Below is a small trained network, with its code and all its weights. Each question gives an input and a class and asks what happens when units are switched off, that is, made to give their printed mean instead of their output.

import numpy as np


def w(rows, s, z=0):
    codes = np.array(rows[::2]) - 128.0
    scale = np.full(codes.shape[1], s)
    scale[-1] = z or s
    return codes * scale


def f(y):
    return y / 2 * (1 + np.tanh(0.7978845608 * (y + 0.044715 * y**3)))


def log_softmax(a):
    a = a - a.max(-1, keepdims=True)
    return a - np.log(np.exp(a).sum(-1, keepdims=True))


def net(x, mask):
    res = np.array(x, float).reshape(1, 2) / 4 @ E
    y = f(res @ A[0][:, :-1].T + A[0][:, -1])
    res = res + np.where(mask, y, B[0][:, -1]) @ B[0][:, :-1]
    return log_softmax(res[-1] @ U[:, :-1].T + U[:, -1])


A, B = {}, {}
E = w([
[147,80,20,119,78,204,154,138,81,244],'x0',
[139,118,137,165,200,145,206,227,166,128],'x1',
],0.011)
A[0] = w([
[149,119,98,116,120,112,131,91,90,171,4],'n1',
[93,134,54,148,88,175,152,164,118,194,186],'n2',
[152,101,111,104,144,177,143,104,121,179,130],'n3',
[136,152,177,131,166,96,138,121,149,53,146],'n4',
[134,143,85,133,116,129,134,136,159,197,189],'n5',
[152,100,165,119,207,76,157,170,121,199,186],'n6',
[166,116,65,116,130,151,149,159,84,214,177],'n7',
[129,137,88,127,101,126,98,26,80,168,184],'n8',
[130,129,111,138,68,139,119,22,124,146,131],'n9',
[151,185,107,144,154,113,155,205,124,132,134],'n10',
[96,107,140,188,149,152,176,221,150,121,127],'n11',
[143,133,154,124,119,82,84,15,131,84,171],'n12',
[143,117,105,123,161,150,154,251,147,104,226],'n13',
],0.012,0.0036)
B[0] = w([
[143,153,144,159,148,56,96,151,177,79,159],'n1',
[116,41,125,213,103,152,150,128,126,168,240],'n2',
[130,68,135,181,136,99,114,132,119,139,187],'n3',
[138,115,113,238,108,61,105,139,101,124,253],'n4',
[160,87,87,172,154,140,123,141,129,157,187],'n5',
[182,164,135,80,135,114,183,138,55,96,200],'n6',
[110,55,121,213,97,153,129,139,125,197,245],'n7',
[156,113,128,27,60,137,86,141,183,121,219],'n8',
[125,121,107,41,139,144,145,126,172,102,201],'n9',
[109,167,134,100,125,182,126,146,99,82,191],'n10',
[118,164,172,81,189,163,176,183,188,95,231],'n11',
[41,171,196,69,205,83,132,63,100,142,233],'n12',
[149,249,114,123,171,209,142,143,76,71,243],'n13',
],0.02,0.013)
U = w([
[140,102,122,199,160,193,170,176,53,169,253],'0',
[175,201,143,104,165,174,162,203,102,64,141],'1',
[87,183,154,1,127,106,98,66,132,109,154],'2',
[148,49,91,215,56,121,97,141,129,196,41],'3',
[109,76,133,84,102,128,92,141,157,150,40],'4',
[88,175,187,216,170,44,100,109,66,113,225],'5',
],0.0076,0.0017)

Each question gives the input, the list of numbers given to net, and the class t.
The units are the neurons (one row each of A and B). Each row of codes is followed by its name. A weight is (code - 128) times the scale printed after its matrix; where a second scale follows, it is the last column's (A, B and U).
mask holds one flag per neuron, in row order. A switched-off neuron (its flag False) gives its mean, the last column of its row in B, instead of its output. The means were averaged over made-up inputs and are rounded, as every weight is.
A unit's drop is (log p(t) with every unit on - log p(t) with that unit switched off) / (log p(t) with every unit on - log p(t) with every unit switched off).
The circuit of an input: a set's keep is (log p(t) with only the set's units on - log p(t) with every unit switched off) / (log p(t) with every unit on - log p(t) with every unit switched off). Starting from the 12 units with the biggest drops (on a tie, the unit counted first), units are removed one at a time, each time the one whose removal leaves the highest keep (on an exact tie, the one counted first), for as long as the keep stays at least 0.8.
units of the circuit, in order: the units of the circuit, biggest drop first
most important unit: the unit with the biggest drop
k most important neurons: the k neurons with the biggest drops, biggest first
drop of u: that unit's drop, to one decimal
input [-8,-7], class 2: units of the circuit, in order -> (n12)
input [8,3], class 3: 2 most important neurons -> (n7 n2)
input [5,2], class 3: units of the circuit, in order -> (n7 n2)
input [5,-8], class 4: 3 most important neurons -> (n9 n8 n4)
input [-6,3], class 5: 3 most important neurons -> (n4 n8 n9)
input [-4,-4], class 2: 2 most important neurons -> (n7 n2)
input [-2,-1], class 5: 2 most important neurons -> (n8 n9)
input [-2,0], class 5: 2 most important neurons -> (n8 n9)
input [-1,2], class 1: 2 most important neurons -> (n7 n2)
input [2,6], class 1: drop of n11 -> 0.4
input [4,-6], class 4: drop of n9 -> 0.9
input [5,-7], class 4: drop of n9 -> 1.6
input [-1,6], class 1: drop of n6 -> 0.0
input [6,-7], class 3: most important unit -> n7
